Below is a small trained network, with its code and all its weights. Each question gives an input and a class and asks what happens when units are switched off, that is, made to give their printed mean instead of their output.

import numpy as np


def w(rows, s, z=0):
    codes = np.array(rows[::2]) - 128.0
    scale = np.full(codes.shape[1], s)
    scale[-1] = z or s
    return codes * scale


def norm(h):
    return h / np.sqrt((h * h).mean(-1, keepdims=True) + 1e-5)


def f(y):
    return y / 2 * (1 + np.tanh(0.7978845608 * (y + 0.044715 * y**3)))


def log_softmax(a):
    a = a - a.max(-1, keepdims=True)
    return a - np.log(np.exp(a).sum(-1, keepdims=True))


def net(x, mask):
    res = np.array(x, float).reshape(1, 2) / 4 @ E
    u = 0
    for l in range(2):
        y = f(norm(res) @ A[l][:, :-1].T + A[l][:, -1])
        res = res + np.where(mask[u : u + 10], y, B[l][:, -1]) @ B[l][:, :-1]
        u += 10
    return log_softmax(norm(res)[-1] @ U[:, :-1].T + U[:, -1])


A, B = {}, {}
E = w([
[119,2,210,188,69,112,212,117],'x0',
[120,79,30,240,111,161,66,90],'x1',
],0.00092)
A[0] = w([
[137,109,135,143,122,142,124,124,2],'0.n0',
[150,199,79,92,163,137,76,132,143],'0.n1',
[7,120,79,189,101,176,79,88,93],'0.n2',
[91,71,173,159,46,78,178,114,127],'0.n3',
[119,116,137,146,127,154,132,131,13],'0.n4',
[119,125,127,123,124,115,122,123,128],'0.n5',
[128,162,173,64,130,67,164,175,152],'0.n6',
[162,127,116,116,101,109,128,113,131],'0.n7',
[122,125,118,128,127,136,134,149,128],'0.n8',
[194,129,110,117,109,78,134,76,130],'0.n9',
],0.0021,0.0027)
B[0] = w([
[105,214,123,63,39,89,147,77,2],'0.n0',
[51,103,192,194,105,181,155,145,247],'0.n1',
[254,96,130,90,161,39,142,160,163],'0.n2',
[56,187,125,147,163,211,80,180,217],'0.n3',
[92,215,110,66,36,74,150,68,9],'0.n4',
[125,131,125,134,136,123,137,128,128],'0.n5',
[169,57,59,163,153,103,97,89,248],'0.n6',
[99,121,126,124,136,130,121,165,132],'0.n7',
[136,128,120,123,120,137,136,132,128],'0.n8',
[107,130,131,130,128,132,124,160,131],'0.n9',
],0.0016,0.00097)
A[1] = w([
[75,160,184,54,125,158,161,159,57],'1.n0',
[157,239,73,92,119,123,83,110,43],'1.n1',
[148,161,175,24,111,15,176,118,30],'1.n2',
[115,161,184,37,120,88,169,138,49],'1.n3',
[154,126,119,128,105,128,124,203,3],'1.n4',
[122,83,172,151,11,84,192,78,94],'1.n5',
[183,127,125,137,132,102,129,187,97],'1.n6',
[46,118,51,173,65,149,90,99,85],'1.n7',
[129,106,140,133,183,154,105,168,181],'1.n8',
[100,252,71,89,122,125,87,107,5],'1.n9',
],0.0027,0.0006)
B[1] = w([
[191,85,34,204,108,110,83,85,149],'1.n0',
[64,34,241,167,121,167,200,193,126],'1.n1',
[200,67,2,228,119,92,47,91,113],'1.n2',
[171,78,19,197,91,84,62,87,127],'1.n3',
[98,113,131,171,140,165,147,71,119],'1.n4',
[37,239,150,91,244,219,59,250,128],'1.n5',
[65,133,121,146,97,172,116,102,146],'1.n6',
[204,83,87,84,124,8,114,102,159],'1.n7',
[123,177,132,80,54,109,164,72,252],'1.n8',
[48,45,252,173,141,190,184,218,123],'1.n9',
],0.0018,0.0014)
U = w([
[46,121,188,144,153,178,136,198,143],'0',
[183,96,44,157,130,78,89,109,138],'1',
[140,211,144,44,101,123,174,72,121],'2',
[51,203,104,112,18,16,88,207,10],'3',
[46,201,102,110,8,17,85,207,8],'4',
],0.013,0.014)

Each question gives the input, the list of numbers given to net, and the class t.
The units are the neurons (one row each of A and B). Each row of codes is followed by its name. A weight is (code - 128) times the scale printed after its matrix; where a second scale follows, it is the last column's (A, B and U).
mask holds one flag per neuron, layer by layer. A switched-off neuron (its flag False) gives its mean, the last column of its row in B, instead of its output. The means were averaged over made-up inputs and are rounded, as every weight is.
A unit's drop is (log p(t) with every unit on - log p(t) with that unit switched off) / (log p(t) with every unit on - log p(t) with every unit switched off).
The circuit of an input: a set's keep is (log p(t) with only the set's units on - log p(t) with every unit switched off) / (log p(t) with every unit on - log p(t) with every unit switched off). Starting from the 12 units with the biggest drops (on a tie, the unit counted first), units are removed one at a time, each time the one whose removal leaves the highest keep (on an exact tie, the one counted first), for as long as the keep stays at least 0.8.
circuit, biggest first: the units of the circuit, biggest drop first
unit that matters most: the unit with the biggest drop
top k neurons: the k neurons with the biggest drops, biggest first
k most important neurons of layer l: the k neurons of layer l with the biggest drops, biggest first
drop of u: that unit's drop, to one decimal
input [-7,7], class 0: circuit, biggest first : [1.n9 1.n1]
input [-6,-7], class 1: circuit, biggest first : [1.n2 1.n3]
input [-5,-5], class 0: circuit, biggest first : [1.n9]
input [6,-7], class 1: top 4 neurons : [1.n2 0.n1 1.n3 1.n0]
input [1,-3], class 2: 2 most important neurons of layer 0 : [0.n6 0.n2]
input [-3,2], class 2: top 3 neurons : [0.n1 0.n3 1.n5]
input [7,7], class 0: top 2 neurons : [1.n5 0.n6]
input [3,2], class 2: 2 most important neurons of layer 1 : [1.n9 1.n1]
input [-6,5], class 0: top 3 neurons : [1.n9 1.n1 0.n6]
input [3,-1], class 2: top 2 neurons : [0.n3 0.n1]
input [0,3], class 2: top 2 neurons : [0.n6 1.n2]
input [7,-8], class 1: 2 most important neurons of layer 1 : [1.n2 1.n3]
input [4,-6], class 1: drop of 0.n1 : 0.1
input [2,-1], class 2: drop of 0.n3 : 0.2
input [-2,-4], class 1: unit that matters most : 0.n3
input [-8,-7], class 0: drop of 1.n1 : 0.4
